Below is a small trained network, with its code and all its weights. Each question gives an input and a target symbol and asks what happens when units are switched off, that is, made to give their printed mean instead of their output.

import numpy as np


def w(rows, s, z=0):
    codes = np.array(rows[::2]) - 128.0
    scale = np.full(codes.shape[1], s)
    scale[-1] = z or s
    return codes * scale


def norm(h):
    return h / np.sqrt((h * h).mean(-1, keepdims=True) + 1e-5)


def softmax(a):
    e = np.exp(a - a.max(-1, keepdims=True))
    return e / e.sum(-1, keepdims=True)


def log_softmax(a):
    a = a - a.max(-1, keepdims=True)
    return a - np.log(np.exp(a).sum(-1, keepdims=True))


def net(x, mask):
    ids = ['ΘΦΨαεζμ'.index(c) for c in x.split()]
    T = len(ids)
    res = E[ids] + P[:T]
    u = 0
    for l in range(3):
        r = norm(res)
        for j in range(2):
            rows = slice(3 * j, 3 * j + 3)
            q, k, v = (r @ M[l][rows].T for M in (Q, K, V))
            z = softmax(np.where(np.tri(T) > 0, q @ k.T / 3**0.5, -1e9)) @ v
            o = O[l][rows]
            res = res + np.where(mask[u + j], z, o[:, -1]) @ o[:, :-1]
        u += 2
    return log_softmax(norm(res)[-1] @ U[:, :-1].T + U[:, -1])


Q, K, V, O = {}, {}, {}, {}
E = w([
[68,105,119],'Θ',
[146,132,156],'Φ',
[98,179,82],'Ψ',
[91,132,132],'α',
[144,133,156],'ε',
[58,89,103],'ζ',
[126,132,250],'μ',
],0.02)
P = w([
[255,53,123],'0',
[204,37,170],'1',
[178,62,162],'2',
[138,141,24],'3',
[52,152,80],'4',
[142,144,51],'5',
[81,176,59],'6',
[145,139,98],'7',
[150,140,101],'8',
],0.0069)
Q[0] = w([
[101,72,102],'0.h1',
[93,162,176],'0.h1',
[40,6,113],'0.h1',
[157,162,133],'0.h2',
[125,172,109],'0.h2',
[91,105,91],'0.h2',
],0.014)
K[0] = w([
[43,31,100],'0.h1',
[111,141,227],'0.h1',
[3,74,77],'0.h1',
[151,55,122],'0.h2',
[103,171,84],'0.h2',
[94,110,153],'0.h2',
],0.018)
V[0] = w([
[101,223,178],'0.h1',
[97,174,236],'0.h1',
[82,15,43],'0.h1',
[112,58,123],'0.h2',
[205,2,145],'0.h2',
[32,40,163],'0.h2',
],0.01)
O[0] = w([
[219,38,104,79],'0.h1',
[191,138,85,133],'0.h1',
[2,107,196,225],'0.h1',
[86,125,119,189],'0.h2',
[6,184,79,181],'0.h2',
[120,26,52,255],'0.h2',
],0.0085,0.0062)
Q[1] = w([
[10,197,255],'1.h1',
[131,139,49],'1.h1',
[35,3,106],'1.h1',
[170,23,137],'1.h2',
[180,17,118],'1.h2',
[220,118,163],'1.h2',
],0.0076)
K[1] = w([
[89,195,149],'1.h1',
[185,9,181],'1.h1',
[16,2,126],'1.h1',
[111,87,149],'1.h2',
[124,135,151],'1.h2',
[167,109,58],'1.h2',
],0.0099)
V[1] = w([
[211,255,47],'1.h1',
[159,111,209],'1.h1',
[18,138,1],'1.h1',
[172,97,220],'1.h2',
[13,96,91],'1.h2',
[197,172,66],'1.h2',
],0.0084)
O[1] = w([
[151,198,151,47],'1.h1',
[96,117,67,90],'1.h1',
[131,156,205,247],'1.h1',
[104,179,150,70],'1.h2',
[247,104,162,254],'1.h2',
[107,143,196,62],'1.h2',
],0.011,0.0071)
Q[2] = w([
[82,158,93],'2.h1',
[152,133,146],'2.h1',
[4,171,170],'2.h1',
[129,116,79],'2.h2',
[100,85,178],'2.h2',
[127,117,52],'2.h2',
],0.017)
K[2] = w([
[142,94,50],'2.h1',
[74,171,33],'2.h1',
[245,99,121],'2.h1',
[216,89,151],'2.h2',
[24,72,174],'2.h2',
[214,59,163],'2.h2',
],0.013)
V[2] = w([
[63,80,97],'2.h1',
[78,156,159],'2.h1',
[241,76,122],'2.h1',
[200,94,174],'2.h2',
[75,126,78],'2.h2',
[95,53,9],'2.h2',
],0.013)
O[2] = w([
[206,227,162,218],'2.h1',
[127,247,192,195],'2.h1',
[35,14,151,2],'2.h1',
[179,214,255,85],'2.h2',
[129,46,44,171],'2.h2',
[151,59,88,171],'2.h2',
],0.0064,0.0073)
U = w([
[227,42,173,130],'Θ',
[25,155,192,255],'Φ',
[108,178,74,65],'Ψ',
[187,147,130,99],'α',
[97,171,206,55],'ε',
[142,62,135,193],'ζ',
[145,136,8,63],'μ',
],0.013,0.0073)

Each question gives the input, a string of symbols that net reads in full, and the target symbol t.
The units are the heads (3 rows each of Q, K, V and O). Each row of codes is followed by its name. A weight is (code - 128) times the scale printed after its matrix; where a second scale follows, it is the last column's (O and U).
mask holds one flag per head, layer by layer. A switched-off head (its flag False) gives its mean, the last column of its rows in O, instead of its output. The means were averaged over made-up inputs and are rounded, as every weight is.
A unit's drop is (log p(t) with every unit on - log p(t) with that unit switched off) / (log p(t) with every unit on - log p(t) with every unit switched off).
The circuit of an input: a set's keep is (log p(t) with only the set's units on - log p(t) with every unit switched off) / (log p(t) with every unit on - log p(t) with every unit switched off). Starting from all 6 units, units are removed one at a time, each time the one whose removal leaves the highest keep (on an exact tie, the one counted first), for as long as the keep stays at least 0.8.
units of the circuit, in order: the units of the circuit, biggest drop first
unit that matters most: the unit with the biggest drop
heads that matter: for each layer, one digit per head in row order, 1 if its drop is at least 0.15 and else 0, layers parted by /
drop when u is switched off: that unit's drop, to one decimal
input μ Ψ μ ε μ, target Ψ: heads that matter	11 / 11 / 00
input α α ζ α, target Θ: unit that matters most	1.h2
input ε α ζ, target Φ: heads that matter	10 / 00 / 00
input Ψ μ μ Θ μ, target μ: heads that matter	11 / 11 / 00
input μ α Θ α ζ μ μ, target α: heads that matter	10 / 00 / 00
input Φ Ψ Ψ ε, target Φ: units of the circuit, in order	0.h2; 1.h2
input α Θ Φ, target α: heads that matter	10 / 00 / 10
input α α α Φ α ζ μ Ψ, target α: units of the circuit, in order	0.h1; 2.h2
input α μ μ Θ Φ, target μ: units of the circuit, in order	0.h1; 1.h1
input α α α Φ α α α, target Θ: heads that matter	00 / 00 / 00
input α Φ μ, target α: units of the circuit, in order	0.h1; 0.h2; 2.h1
input μ μ Φ, target μ: heads that matter	00 / 11 / 00
input Θ α ζ Ψ, target Θ: units of the circuit, in order	1.h2; 0.h2
input α ζ Ψ Ψ, target α: units of the circuit, in order	0.h2
input ζ α ζ α α α α α Θ, target Θ: heads that matter	01 / 01 / 00
input μ Θ ε, target μ: heads that matter	10 / 11 / 00
input α Θ Θ α, target ζ: units of the circuit, in order	1.h2; 0.h1; 0.h2
input α α Φ, target α: units of the circuit, in order	0.h1; 2.h1
input μ μ α, target Φ: heads that matter	11 / 01 / 00
input Φ α ε Ψ, target Φ: units of the circuit, in order	0.h2; 2.h2; 1.h1
input Φ ε Φ Ψ, target Φ: units of the circuit, in order	2.h2
input μ ζ μ, target μ: units of the circuit, in order	0.h1; 1.h2; 1.h1
input Φ Θ Φ, target Φ: drop when 0.h2 is switched off	1.0
input μ Ψ α μ α, target ζ: drop when 2.h2 is switched off	0.0
input Φ α Φ, target Φ: drop when 2.h2 is switched off	0.2
input α ε ε, target α: drop when 0.h2 is switched off	0.4
input Φ Θ Ψ Ψ μ ζ Φ α, target Φ: units of the circuit, in order	0.h1
